Here is a tiny trained network, its code and every weight. The questions are about switching its units off for an input and a class, where a switched-off unit gives its printed mean instead of its output.

import numpy as np


def w(rows, s, z=0):
    codes = np.array(rows[::2]) - 128.0
    scale = np.full(codes.shape[1], s)
    scale[-1] = z or s
    return codes * scale


def norm(h):
    return h / np.sqrt((h * h).mean(-1, keepdims=True) + 1e-5)


def f(y):
    return y / 2 * (1 + np.tanh(0.7978845608 * (y + 0.044715 * y**3)))


def log_softmax(a):
    a = a - a.max(-1, keepdims=True)
    return a - np.log(np.exp(a).sum(-1, keepdims=True))


def net(x, mask):
    res = np.array(x, float).reshape(1, 6) / 4 @ E
    u = 0
    for l in range(4):
        y = f(norm(res) @ A[l][:, :-1].T + A[l][:, -1])
        res = res + np.where(mask[u : u + 10], y, B[l][:, -1]) @ B[l][:, :-1]
        u += 10
    return log_softmax(norm(res)[-1] @ U[:, :-1].T + U[:, -1])


A, B = {}, {}
E = w([
[121,245,131,171,101,186,136,141,170,74],'x0',
[96,115,93,198,8,101,198,66,106,122],'x1',
[129,128,126,127,132,124,129,122,133,125],'x2',
[182,133,29,157,139,186,176,113,170,199],'x3',
[130,131,128,124,128,126,130,121,128,126],'x4',
[129,128,132,128,130,134,133,127,127,127],'x5',
],0.018)
A[0] = w([
[90,116,101,162,46,107,176,85,113,113,165],'0.n1',
[131,116,103,135,89,116,154,105,106,94,9],'0.n2',
[126,251,136,151,108,175,125,134,154,76,165],'0.n3',
[193,128,42,158,145,183,150,107,174,190,167],'0.n4',
[143,132,104,138,141,112,125,134,121,113,37],'0.n5',
[148,101,129,108,155,114,93,152,131,151,116],'0.n6',
[162,146,118,108,183,165,114,152,144,158,123],'0.n7',
[120,101,136,113,144,114,112,129,108,130,128],'0.n8',
[130,132,162,97,179,141,81,154,142,95,130],'0.n9',
[101,142,162,106,122,115,108,90,109,111,36],'0.n10',
],0.016,0.012)
B[0] = w([
[162,120,162,222,8,96,55,42,103,154,246],'0.n1',
[72,151,100,96,240,135,93,148,123,117,137],'0.n2',
[59,242,73,162,122,150,180,221,205,29,234],'0.n3',
[234,84,62,148,132,255,165,110,156,238,252],'0.n4',
[120,124,186,163,122,152,143,114,170,124,119],'0.n5',
[89,133,216,112,116,124,223,87,171,102,166],'0.n6',
[209,110,208,123,163,107,72,72,224,74,178],'0.n7',
[124,150,165,84,120,86,167,124,205,180,158],'0.n8',
[40,120,56,127,93,125,162,112,11,196,191],'0.n9',
[198,80,78,177,129,154,148,152,130,153,137],'0.n10',
],0.0087,0.017)
A[1] = w([
[133,141,64,92,212,198,94,232,140,121,99],'1.n1',
[125,129,128,53,175,123,69,162,113,109,11],'1.n2',
[110,183,123,58,183,111,87,177,58,63,38],'1.n3',
[57,173,140,130,126,61,99,164,127,37,86],'1.n4',
[155,230,53,199,141,247,127,142,176,84,107],'1.n5',
[62,172,92,38,153,145,86,185,96,92,45],'1.n6',
[52,135,151,78,178,74,124,148,160,69,86],'1.n7',
[55,240,160,163,111,135,134,166,175,1,160],'1.n8',
[112,96,212,111,135,53,30,97,41,94,90],'1.n9',
[42,154,110,9,185,105,216,239,86,144,108],'1.n10',
],0.011)
B[1] = w([
[156,143,86,77,234,114,194,157,114,83,164],'1.n1',
[124,128,137,154,123,94,107,112,165,116,129],'1.n2',
[121,179,83,149,135,144,110,139,165,92,148],'1.n3',
[138,68,116,164,178,120,53,68,120,70,177],'1.n4',
[16,126,119,57,95,23,208,196,126,156,253],'1.n5',
[170,213,73,162,173,145,131,132,105,110,153],'1.n6',
[63,146,79,191,92,136,161,64,80,116,166],'1.n7',
[246,45,143,181,157,168,42,84,114,110,245],'1.n8',
[115,164,147,87,35,33,198,193,127,197,191],'1.n9',
[57,167,4,184,254,158,143,37,86,130,196],'1.n10',
],0.012,0.013)
A[2] = w([
[73,241,112,114,160,111,160,148,108,134,55],'2.n1',
[63,171,254,92,157,118,130,67,175,95,10],'2.n2',
[227,64,155,119,164,182,83,39,69,179,60],'2.n3',
[166,168,127,133,69,113,209,132,155,181,132],'2.n4',
[179,130,215,138,82,155,39,146,180,37,2],'2.n5',
[205,129,150,9,240,188,142,190,186,116,53],'2.n6',
[127,142,233,152,93,69,4,141,80,102,106],'2.n7',
[166,121,136,99,33,113,153,193,119,153,88],'2.n8',
[149,162,162,176,148,160,24,106,66,5,79],'2.n9',
[80,125,73,169,121,144,92,51,52,186,90],'2.n10',
],0.012,0.0065)
B[2] = w([
[156,46,161,98,124,142,167,119,102,160,179],'2.n1',
[78,28,69,121,111,110,169,130,44,190,129],'2.n2',
[158,66,192,108,129,151,7,54,85,225,205],'2.n3',
[80,184,126,114,155,147,90,148,78,108,244],'2.n4',
[205,13,204,160,27,173,110,133,234,112,152],'2.n5',
[131,153,235,45,188,141,108,158,231,87,197],'2.n6',
[127,114,194,50,162,114,194,124,175,117,189],'2.n7',
[85,194,137,123,111,120,51,117,96,166,183],'2.n8',
[236,107,119,224,149,90,116,48,142,58,205],'2.n9',
[145,92,119,29,134,145,209,200,93,108,232],'2.n10',
],0.014,0.011)
A[3] = w([
[60,231,64,196,78,153,184,101,29,101,179],'3.n1',
[244,39,107,227,85,166,61,97,64,119,56],'3.n2',
[104,199,188,62,82,28,33,154,120,106,42],'3.n3',
[127,104,154,121,209,182,106,208,185,145,122],'3.n4',
[126,69,74,219,192,44,67,137,83,40,81],'3.n5',
[3,140,156,45,82,63,183,128,43,136,118],'3.n6',
[142,119,203,111,41,2,84,177,122,40,58],'3.n7',
[105,186,76,86,220,163,165,169,201,37,103],'3.n8',
[99,195,55,202,39,161,204,133,151,100,1],'3.n9',
[116,82,17,201,90,142,30,91,74,191,64],'3.n10',
],0.0099,0.0076)
B[3] = w([
[98,124,120,151,231,163,57,118,182,187,241],'3.n1',
[145,64,122,54,112,95,230,221,102,47,216],'3.n2',
[73,197,155,167,157,133,103,82,106,134,161],'3.n3',
[100,136,144,102,144,112,105,98,127,47,169],'3.n4',
[176,125,122,161,154,22,139,43,77,145,184],'3.n5',
[30,113,159,95,182,141,151,143,107,152,248],'3.n6',
[121,176,252,147,82,91,67,94,162,105,183],'3.n7',
[182,173,127,120,75,76,172,124,51,59,191],'3.n8',
[85,110,126,192,157,165,10,180,201,188,164],'3.n9',
[128,162,81,103,78,134,191,157,75,68,186],'3.n10',
],0.013,0.011)
U = w([
[29,70,105,87,213,101,205,105,52,190,131],'0',
[39,199,222,125,19,33,70,76,72,198,91],'1',
[194,52,216,62,217,202,21,23,199,202,60],'2',
[188,54,67,83,8,176,158,113,5,223,131],'3',
[190,193,32,204,236,71,125,46,67,58,242],'4',
[228,57,203,213,57,59,73,77,215,44,4],'5',
[171,213,98,47,174,169,217,222,219,61,124],'6',
[57,204,36,224,55,204,52,211,202,199,175],'7',
],0.019,0.0028)

Each question gives the input, the list of numbers given to net, and the class t.
The units are the neurons (one row each of A and B). Each row of codes is followed by its name. A weight is (code - 128) times the scale printed after its matrix; where a second scale follows, it is the last column's (A, B and U).
mask holds one flag per neuron, layer by layer. A switched-off neuron (its flag False) gives its mean, the last column of its row in B, instead of its output. The means were averaged over made-up inputs and are rounded, as every weight is.
A unit's drop is (log p(t) with every unit on - log p(t) with that unit switched off) / (log p(t) with every unit on - log p(t) with every unit switched off).
most important unit: the unit with the biggest drop
top k neurons: the k neurons with the biggest drops, biggest first
top k neurons in layer l: the k neurons of layer l with the biggest drops, biggest first
drop when u is switched off: that unit's drop, to one decimal
input [-3,7,-5,-2,7,4], class 1: most important unit => 0.n4
input [4,-5,2,0,7,7], class 4: top 2 neurons => 0.n4, 0.n1
input [1,-8,-5,0,-5,-3], class 4: top 3 neurons => 0.n1, 0.n9, 0.n4
input [1,-4,-7,-5,-6,-3], class 4: top 2 neurons => 0.n1, 0.n4
input [-2,8,-5,0,5,4], class 1: top 3 neurons => 0.n4, 0.n1, 1.n8
input [-2,8,-6,-1,-3,-6], class 1: top 2 neurons => 0.n4, 0.n3
input [-6,-6,-5,0,0,-3], class 0: top 2 neurons => 0.n4, 0.n1
input [8,0,1,0,7,-5], class 4: top 4 neurons => 0.n3, 1.n8, 0.n1, 0.n4
input [8,-8,3,0,0,-7], class 4: top 2 neurons => 0.n4, 1.n8
input [-1,0,-8,-8,5,-2], class 0: top 2 neurons => 0.n1, 0.n3
input [1,6,4,6,-6,-4], class 7: top 2 neurons => 1.n8, 1.n5
input [1,0,2,-5,-2,-3], class 4: top 3 neurons => 0.n4, 0.n1, 1.n10
input [-1,0,-8,1,5,7], class 2: top 2 neurons => 0.n3, 0.n1
input [7,1,2,-1,8,-5], class 5: most important unit => 1.n8
input [-3,-4,3,-5,3,-1], class 0: top 2 neurons in layer 0 => 0.n3, 0.n1
input [-3,-4,5,-1,-6,-1], class 0: drop when 0.n4 is switched off => 4.0
input [-6,-6,8,-5,7,6], class 0: drop when 0.n1 is switched off => 0.3
input [-5,-7,-7,-5,0,6], class 0: drop when 0.n1 is switched off => 0.2
input [-7,-1,7,5,-7,2], class 2: top 2 neurons in layer 0 => 0.n3, 0.n1
input [-1,4,-5,3,0,5], class 3: most important unit => 0.n3
input [-8,-6,-8,0,1,-7], class 0: top 2 neurons in layer 0 => 0.n4, 0.n1
